Below are the code and all the weights of a small trained network. Each question names an input and a target symbol and asks about switching units off, where a switched-off unit gives its printed mean instead of its output.

import numpy as np


def w(rows, s, z=0):
    codes = np.array(rows[::2]) - 128.0
    scale = np.full(codes.shape[1], s)
    scale[-1] = z or s
    return codes * scale


def norm(h):
    return h / np.sqrt((h * h).mean(-1, keepdims=True) + 1e-5)


def f(y):
    return np.maximum(y, 0)


def softmax(a):
    e = np.exp(a - a.max(-1, keepdims=True))
    return e / e.sum(-1, keepdims=True)


def log_softmax(a):
    a = a - a.max(-1, keepdims=True)
    return a - np.log(np.exp(a).sum(-1, keepdims=True))


def net(x, mask):
    ids = ['γεζλμξπτψω'.index(c) for c in x.split()]
    T = len(ids)
    res = E[ids] + P[:T]
    u = 0
    for l in range(2):
        r = norm(res)
        for j in range(3):
            rows = slice(2 * j, 2 * j + 2)
            q, k, v = (r @ M[l][rows].T for M in (Q, K, V))
            z = softmax(np.where(np.tri(T) > 0, q @ k.T / 2**0.5, -1e9)) @ v
            o = O[l][rows]
            res = res + np.where(mask[u + j], z, o[:, -1]) @ o[:, :-1]
        u += 3
        y = f(norm(res) @ A[l][:, :-1].T + A[l][:, -1])
        res = res + np.where(mask[u : u + 4], y, B[l][:, -1]) @ B[l][:, :-1]
        u += 4
    return log_softmax(norm(res)[-1] @ U[:, :-1].T + U[:, -1])


Q, K, V, O, A, B = {}, {}, {}, {}, {}, {}
E = w([
[191,4,129,54],'γ',
[117,139,80,112],'ε',
[199,138,95,127],'ζ',
[125,70,95,61],'λ',
[136,73,96,48],'μ',
[151,137,57,75],'ξ',
[138,73,87,53],'π',
[212,75,152,177],'τ',
[149,157,156,19],'ψ',
[166,206,164,42],'ω',
],0.0033)
P = w([
[117,133,129,140],'0',
[174,118,87,59],'1',
[117,139,144,139],'2',
[179,113,94,79],'3',
[118,123,127,150],'4',
[152,116,206,1],'5',
[119,138,145,144],'6',
[193,83,72,91],'7',
[119,136,145,146],'8',
],0.0099)
Q[0] = w([
[172,90,64,159],'0.h1',
[202,118,60,78],'0.h1',
[124,40,242,36],'0.h2',
[40,249,192,147],'0.h2',
[118,125,62,152],'0.h3',
[221,97,34,125],'0.h3',
],0.016)
K[0] = w([
[126,75,115,180],'0.h1',
[126,94,43,140],'0.h1',
[92,68,213,53],'0.h2',
[95,251,205,142],'0.h2',
[126,86,106,96],'0.h3',
[131,75,49,190],'0.h3',
],0.018)
V[0] = w([
[229,115,27,76],'0.h1',
[105,136,101,217],'0.h1',
[113,2,170,108],'0.h2',
[235,110,159,47],'0.h2',
[151,123,1,64],'0.h3',
[157,180,106,241],'0.h3',
],0.0098)
O[0] = w([
[116,26,37,215,254],'0.h1',
[41,160,146,132,68],'0.h1',
[56,71,225,18,132],'0.h2',
[238,97,238,80,227],'0.h2',
[59,30,242,164,237],'0.h3',
[254,163,173,196,65],'0.h3',
],0.0059,0.0072)
A[0] = w([
[144,110,117,57,220],'0.n1',
[143,168,133,231,4],'0.n2',
[142,151,247,157,31],'0.n3',
[117,191,71,184,130],'0.n4',
],0.013,0.0014)
B[0] = w([
[83,128,50,168,253],'0.n1',
[157,5,103,46,187],'0.n2',
[83,203,183,38,179],'0.n3',
[93,106,244,194,190],'0.n4',
],0.012,0.006)
Q[1] = w([
[20,45,131,213],'1.h1',
[156,162,213,248],'1.h1',
[121,112,174,130],'1.h2',
[68,118,186,212],'1.h2',
[143,219,121,124],'1.h3',
[70,166,201,194],'1.h3',
],0.014)
K[1] = w([
[51,38,64,156],'1.h1',
[150,97,183,252],'1.h1',
[91,99,135,130],'1.h2',
[140,30,129,72],'1.h2',
[89,189,110,89],'1.h3',
[24,49,158,136],'1.h3',
],0.015)
V[1] = w([
[64,53,176,150],'1.h1',
[254,68,118,117],'1.h1',
[92,139,214,126],'1.h2',
[173,149,124,52],'1.h2',
[82,114,70,144],'1.h3',
[121,208,165,220],'1.h3',
],0.0096)
O[1] = w([
[6,181,56,27,244],'1.h1',
[50,133,214,254,147],'1.h1',
[153,199,70,76,120],'1.h2',
[118,24,42,166,106],'1.h2',
[217,71,139,149,149],'1.h3',
[33,15,51,140,3],'1.h3',
],0.0049,0.0055)
A[1] = w([
[143,181,178,148,137],'1.n1',
[41,213,109,188,5],'1.n2',
[55,101,112,160,153],'1.n3',
[197,176,4,154,26],'1.n4',
],0.015,0.0024)
B[1] = w([
[162,179,102,164,164],'1.n1',
[9,217,240,160,147],'1.n2',
[155,185,64,165,254],'1.n3',
[227,140,18,57,193],'1.n4',
],0.013,0.0061)
U = w([
[76,157,87,92,48],'γ',
[31,195,156,165,252],'ε',
[235,170,33,107,118],'ζ',
[177,13,174,162,103],'λ',
[69,122,86,93,11],'μ',
[213,167,191,199,202],'ξ',
[168,237,182,74,177],'π',
[76,85,254,72,122],'τ',
[71,125,96,78,22],'ψ',
[97,84,56,226,204],'ω',
],0.0092,0.0022)

Each question gives the input, a string of symbols that net reads in full, and the target symbol t.
The units are the heads (2 rows each of Q, K, V and O) and the neurons (one row each of A and B). Each row of codes is followed by its name. A weight is (code - 128) times the scale printed after its matrix; where a second scale follows, it is the last column's (O, A, B and U).
mask holds one flag per unit, layer by layer, with each layer's heads first. A switched-off unit (its flag False) gives its mean, the last column of its rows in O or B, instead of its output. The means were averaged over made-up inputs and are rounded, as every weight is.
A unit's drop is (log p(t) with every unit on - log p(t) with that unit switched off) / (log p(t) with every unit on - log p(t) with every unit switched off).
The circuit of an input: a set's keep is (log p(t) with only the set's units on - log p(t) with every unit switched off) / (log p(t) with every unit on - log p(t) with every unit switched off). Starting from the 12 units with the biggest drops (on a tie, the unit counted first), units are removed one at a time, each time the one whose removal leaves the highest keep (on an exact tie, the one counted first), for as long as the keep stays at least 0.8.
circuit, biggest first: the units of the circuit, biggest drop first
unit that matters most: the unit with the biggest drop
top k neurons: the k neurons with the biggest drops, biggest first
k most important neurons of layer l: the k neurons of layer l with the biggest drops, biggest first
heads that matter: for each layer, one digit per head in row order, 1 if its drop is at least 0.15 and else 0, layers parted by /
input ψ ξ ε ω, target λ: unit that matters most -> 0.h1
input ζ λ ψ ξ, target ξ: heads that matter -> 011 / 100
input ξ ξ λ τ ψ τ γ ε, target λ: heads that matter -> 111 / 000
input ξ λ ζ ψ ξ π, target ξ: circuit, biggest first -> [0.h3; 1.h1]
input ω ζ ξ ψ, target ω: heads that matter -> 101 / 101
input τ ε μ ε ψ π ψ ξ, target λ: circuit, biggest first -> [0.h2; 1.n4]
input ε γ ψ τ ξ λ μ ε, target τ: circuit, biggest first -> [0.h3; 0.h2; 0.n3]
input ξ ξ ξ ξ ξ τ ε τ, target τ: heads that matter -> 001 / 000
input ξ τ ψ ξ ω μ, target λ: heads that matter -> 111 / 100
input ζ ψ ξ ξ ε γ τ ω, target π: circuit, biggest first -> [0.h1; 0.h3]
input λ ψ ε ε ε γ ξ ξ, target π: circuit, biggest first -> [0.h3; 0.h1; 0.n3]
input ψ ξ ξ ψ ξ γ ξ μ ε, target ε: circuit, biggest first -> [0.h2; 1.n2]
input ψ τ ξ ψ ψ ξ ψ λ, target λ: circuit, biggest first -> [0.h1; 0.h3; 0.h2]
input ω τ ξ ω ζ ξ, target τ: circuit, biggest first -> [1.n4]
input ψ ψ ξ ψ, target λ: heads that matter -> 100 / 000
input ψ ξ ξ ξ ζ ω τ ψ, target ξ: heads that matter -> 011 / 100
input ψ ξ ζ ζ ζ ε, target ξ: top 2 neurons -> [0.n2; 1.n1]
input ξ ξ ζ ε μ τ, target ξ: circuit, biggest first -> [0.h3; 1.h1]
input μ ξ ψ ξ π ξ, target λ: heads that matter -> 111 / 100
input ω ξ ε ζ, target ω: unit that matters most -> 0.h1
input ε ω τ ξ ω ω ξ λ, target ω: top 3 neurons -> [0.n4; 1.n3; 0.n3]
input ε ζ ξ τ γ, target τ: 2 most important neurons of layer 0 -> [0.n3; 0.n2]
input ξ ε ξ π, target τ: heads that matter -> 011 / 000
input τ ψ ω ε ξ ξ, target ω: top 2 neurons -> [0.n1; 1.n4]
input ξ τ ε ψ ω ξ, target π: top 2 neurons -> [0.n2; 0.n4]
input ψ ψ ψ ξ ω ψ τ ξ, target ω: 3 most important neurons of layer 0 -> [0.n4; 0.n2; 0.n3]
input ε ξ ξ μ ζ ξ ε ψ, target ξ: circuit, biggest first -> [0.h3]
input ξ γ π ζ, target τ: heads that matter -> 000 / 000
